Here is a tiny trained network, its code and every weight. The questions are about switching its units off for an input and a class, where a switched-off unit gives its printed mean instead of its output.

import numpy as np


def w(rows, s, z=0):
    codes = np.array(rows[::2]) - 128.0
    scale = np.full(codes.shape[1], s)
    scale[-1] = z or s
    return codes * scale


def f(y):
    return y / 2 * (1 + np.tanh(0.7978845608 * (y + 0.044715 * y**3)))


def log_softmax(a):
    a = a - a.max(-1, keepdims=True)
    return a - np.log(np.exp(a).sum(-1, keepdims=True))


def net(x, mask):
    res = np.array(x, float).reshape(1, 8) / 4 @ E
    y = f(res @ A[0][:, :-1].T + A[0][:, -1])
    res = res + np.where(mask, y, B[0][:, -1]) @ B[0][:, :-1]
    return log_softmax(res[-1] @ U[:, :-1].T + U[:, -1])


A, B = {}, {}
E = w([
[129,128,128,128],'x0',
[10,134,148,196],'x1',
[128,128,128,128],'x2',
[167,147,62,214],'x3',
[128,129,128,127],'x4',
[150,26,160,173],'x5',
[84,72,34,81],'x6',
[128,128,128,128],'x7',
],0.013)
A[0] = w([
[64,115,194,39,40],'n0',
[131,93,64,90,72],'n1',
[141,135,75,192,66],'n2',
[157,135,84,180,81],'n3',
[91,93,36,90,45],'n4',
[95,212,111,94,89],'n5',
[142,137,92,171,71],'n6',
[62,106,143,179,67],'n7',
[95,134,138,143,3],'n8',
[166,159,190,152,66],'n9',
[123,78,164,127,71],'n10',
[91,130,134,150,93],'n11',
[238,108,103,57,14],'n12',
[148,140,68,182,73],'n13',
[164,187,196,150,35],'n14',
[106,177,116,105,69],'n15',
[116,125,148,103,32],'n16',
[110,165,105,120,27],'n17',
[108,69,190,80,100],'n18',
[160,136,83,173,90],'n19',
[84,136,139,149,2],'n20',
[122,146,121,124,48],'n21',
[105,185,113,104,103],'n22',
[138,53,165,172,66],'n23',
[134,132,111,151,43],'n24',
[41,90,63,120,93],'n25',
[128,61,150,158,62],'n26',
[5,135,143,182,101],'n27',
[117,169,115,120,64],'n28',
[106,188,113,107,65],'n29',
[68,149,126,149,101],'n30',
[153,113,97,181,85],'n31',
[146,140,94,171,68],'n32',
[123,177,202,189,65],'n33',
[129,201,115,102,87],'n34',
[115,105,187,39,45],'n35',
[141,42,151,157,79],'n36',
[96,191,110,104,121],'n37',
[140,72,144,147,52],'n38',
[145,189,191,164,76],'n39',
],0.014,0.0062)
B[0] = w([
[50,203,139,158,212],'n0',
[127,72,192,78,189],'n1',
[74,176,142,128,184],'n2',
[60,183,142,128,177],'n3',
[99,22,199,78,212],'n4',
[133,90,50,207,199],'n5',
[89,163,142,129,159],'n6',
[202,168,117,91,193],'n7',
[151,159,132,114,133],'n8',
[103,49,172,72,173],'n9',
[108,134,85,174,156],'n10',
[169,150,131,108,154],'n11',
[255,209,165,61,226],'n12',
[70,175,157,137,183],'n13',
[110,68,161,83,182],'n14',
[131,107,89,179,161],'n15',
[110,142,130,132,130],'n16',
[133,101,96,155,141],'n17',
[73,174,122,159,187],'n18',
[66,183,146,132,176],'n19',
[163,164,130,106,144],'n20',
[128,124,116,128,123],'n21',
[135,97,69,181,175],'n22',
[139,89,39,190,195],'n23',
[104,144,129,116,129],'n24',
[131,57,228,48,224],'n25',
[141,91,49,181,179],'n26',
[243,207,155,73,249],'n27',
[138,110,99,152,145],'n28',
[133,106,83,173,168],'n29',
[192,156,127,105,179],'n30',
[91,149,126,148,176],'n31',
[89,159,135,121,159],'n32',
[114,65,189,53,194],'n33',
[150,89,58,184,179],'n34',
[61,205,141,152,192],'n35',
[146,99,24,208,200],'n36',
[141,95,65,207,187],'n37',
[143,106,79,173,163],'n38',
[105,51,173,84,187],'n39',
],0.01,0.014)
U = w([
[247,176,139,95,244],'0',
[119,33,175,87,63],'1',
[155,88,51,181,215],'2',
[49,204,139,136,8],'3',
],0.015,0.0015)

Each question gives the input, the list of numbers given to net, and the class t.
The units are the neurons (one row each of A and B). Each row of codes is followed by its name. A weight is (code - 128) times the scale printed after its matrix; where a second scale follows, it is the last column's (A, B and U).
mask holds one flag per neuron, in row order. A switched-off neuron (its flag False) gives its mean, the last column of its row in B, instead of its output. The means were averaged over made-up inputs and are rounded, as every weight is.
A unit's drop is (log p(t) with every unit on - log p(t) with that unit switched off) / (log p(t) with every unit on - log p(t) with every unit switched off).
The circuit of an input: a set's keep is (log p(t) with only the set's units on - log p(t) with every unit switched off) / (log p(t) with every unit on - log p(t) with every unit switched off). Starting from the 12 units with the biggest drops (on a tie, the unit counted first), units are removed one at a time, each time the one whose removal leaves the highest keep (on an exact tie, the one counted first), for as long as the keep stays at least 0.8.
circuit, biggest first: the units of the circuit, biggest drop first
k most important neurons: the k neurons with the biggest drops, biggest first
drop of u: that unit's drop, to one decimal
input [-8,-5,-2,4,6,8,8,-2], class 1: 2 most important neurons => n4, n1
input [1,6,-4,-3,-5,-6,6,-8], class 0: 3 most important neurons => n27, n30, n25
input [3,-8,-8,-7,6,6,0,4], class 0: circuit, biggest first => n12
input [7,7,0,7,7,1,-4,1], class 0: 3 most important neurons => n27, n7, n0
input [5,-7,6,-6,-1,7,-8,-7], class 1: 3 most important neurons => n9, n27, n14
input [1,-4,0,-8,1,-6,-7,5], class 3: 4 most important neurons => n35, n0, n25, n4
input [8,-2,-3,-7,5,-6,-1,-6], class 3: 3 most important neurons => n0, n35, n36
input [8,5,3,-4,6,-6,1,2], class 2: circuit, biggest first => n5, n37
input [-2,6,-8,-7,8,3,1,3], class 3: 2 most important neurons => n0, n18
input [-8,4,1,7,1,-4,6,0], class 3: 2 most important neurons => n13, n2
input [-3,-6,5,-7,-4,-4,-5,8], class 3: 3 most important neurons => n35, n0, n27
input [0,7,-5,-2,4,-8,-2,8], class 2: 2 most important neurons => n5, n37
input [-1,6,5,-6,-2,-1,-1,-4], class 0: 3 most important neurons => n27, n7, n30
input [7,4,-4,-2,-7,5,1,2], class 2: circuit, biggest first => n36
input [0,-7,3,-2,5,-4,-8,4], class 1: 4 most important neurons => n9, n14, n39, n27
input [-7,-7,7,-8,8,-1,3,-4], class 3: drop of n18 => 0.2
input [-8,6,3,-2,-8,-7,-1,1], class 2: drop of n5 => 0.7
input [-1,6,4,5,-1,6,-2,4], class 0: drop of n16 => 0.0
